Below are the code and all the weights of a small trained network. Each question names an input and a class and asks about switching units off, where a switched-off unit gives its printed mean instead of its output.

import numpy as np


def w(rows, s, z=0):
    codes = np.array(rows[::2]) - 128.0
    scale = np.full(codes.shape[1], s)
    scale[-1] = z or s
    return codes * scale


def f(y):
    return np.maximum(y, 0)


def log_softmax(a):
    a = a - a.max(-1, keepdims=True)
    return a - np.log(np.exp(a).sum(-1, keepdims=True))


def net(x, mask):
    res = np.array(x, float).reshape(1, 6) / 4 @ E
    y = f(res @ A[0][:, :-1].T + A[0][:, -1])
    res = res + np.where(mask, y, B[0][:, -1]) @ B[0][:, :-1]
    return log_softmax(res[-1] @ U[:, :-1].T + U[:, -1])


A, B = {}, {}
E = w([
[195,66,126,48],'x0',
[30,56,201,231],'x1',
[128,182,196,146],'x2',
[46,114,105,107],'x3',
[58,254,186,84],'x4',
[230,179,31,195],'x5',
],0.0077)
A[0] = w([
[91,48,155,129,72],'neuron 0',
[248,67,141,205,66],'neuron 1',
[61,164,156,20,191],'neuron 2',
[163,106,166,30,252],'neuron 3',
[96,195,64,230,121],'neuron 4',
[195,200,22,93,89],'neuron 5',
[135,132,4,115,105],'neuron 6',
],0.011,0.0017)
B[0] = w([
[220,91,80,122,213],'neuron 0',
[56,177,91,221,223],'neuron 1',
[45,167,178,212,255],'neuron 2',
[7,236,166,105,225],'neuron 3',
[49,115,144,196,214],'neuron 4',
[155,2,84,88,255],'neuron 5',
[195,117,134,119,214],'neuron 6',
],0.0082,0.0088)
U = w([
[106,240,158,161,253],'0',
[247,93,124,123,3],'1',
],0.012,0.0014)

Each question gives the input, the list of numbers given to net, and the class t.
The units are the neurons (one row each of A and B). Each row of codes is followed by its name. A weight is (code - 128) times the scale printed after its matrix; where a second scale follows, it is the last column's (A, B and U).
mask holds one flag per neuron, in row order. A switched-off neuron (its flag False) gives its mean, the last column of its row in B, instead of its output. The means were averaged over made-up inputs and are rounded, as every weight is.
A unit's drop is (log p(t) with every unit on - log p(t) with that unit switched off) / (log p(t) with every unit on - log p(t) with every unit switched off).
The circuit of an input: a set's keep is (log p(t) with only the set's units on - log p(t) with every unit switched off) / (log p(t) with every unit on - log p(t) with every unit switched off). Starting from all 7 units, units are removed one at a time, each time the one whose removal leaves the highest keep (on an exact tie, the one counted first), for as long as the keep stays at least 0.8.
circuit, biggest first: the units of the circuit, biggest drop first
k most important neurons: the k neurons with the biggest drops, biggest first
drop when u is switched off: that unit's drop, to one decimal
input [3,1,-5,-5,-4,-6], class 0: 3 most important neurons : neuron 3; neuron 5; neuron 1
input [5,6,4,3,-4,-8], class 1: 2 most important neurons : neuron 0; neuron 1
input [-6,7,-1,0,-3,-6], class 1: 3 most important neurons : neuron 0; neuron 3; neuron 2
input [-1,5,1,-2,-4,-1], class 1: circuit, biggest first : neuron 3
input [0,-6,-2,2,6,3], class 1: 2 most important neurons : neuron 5; neuron 1
input [-6,1,-1,-7,-4,-8], class 1: circuit, biggest first : neuron 3; neuron 2
input [6,-5,3,3,-8,-4], class 0: 2 most important neurons : neuron 3; neuron 1
input [-1,4,5,-5,-5,-6], class 1: 4 most important neurons : neuron 0; neuron 2; neuron 3; neuron 4
input [-6,4,-1,7,-7,-1], class 1: 2 most important neurons : neuron 0; neuron 3
input [8,6,-3,-8,3,6], class 0: 2 most important neurons : neuron 1; neuron 0
input [-3,5,-4,-3,-6,-6], class 1: drop when neuron 0 is switched off : 0.3
input [1,8,5,2,-2,0], class 1: drop when neuron 2 is switched off : 0.4
input [5,-7,4,-4,-2,-5], class 0: drop when neuron 3 is switched off : 0.8
input [2,-8,-2,-6,-4,-7], class 0: circuit, biggest first : neuron 3
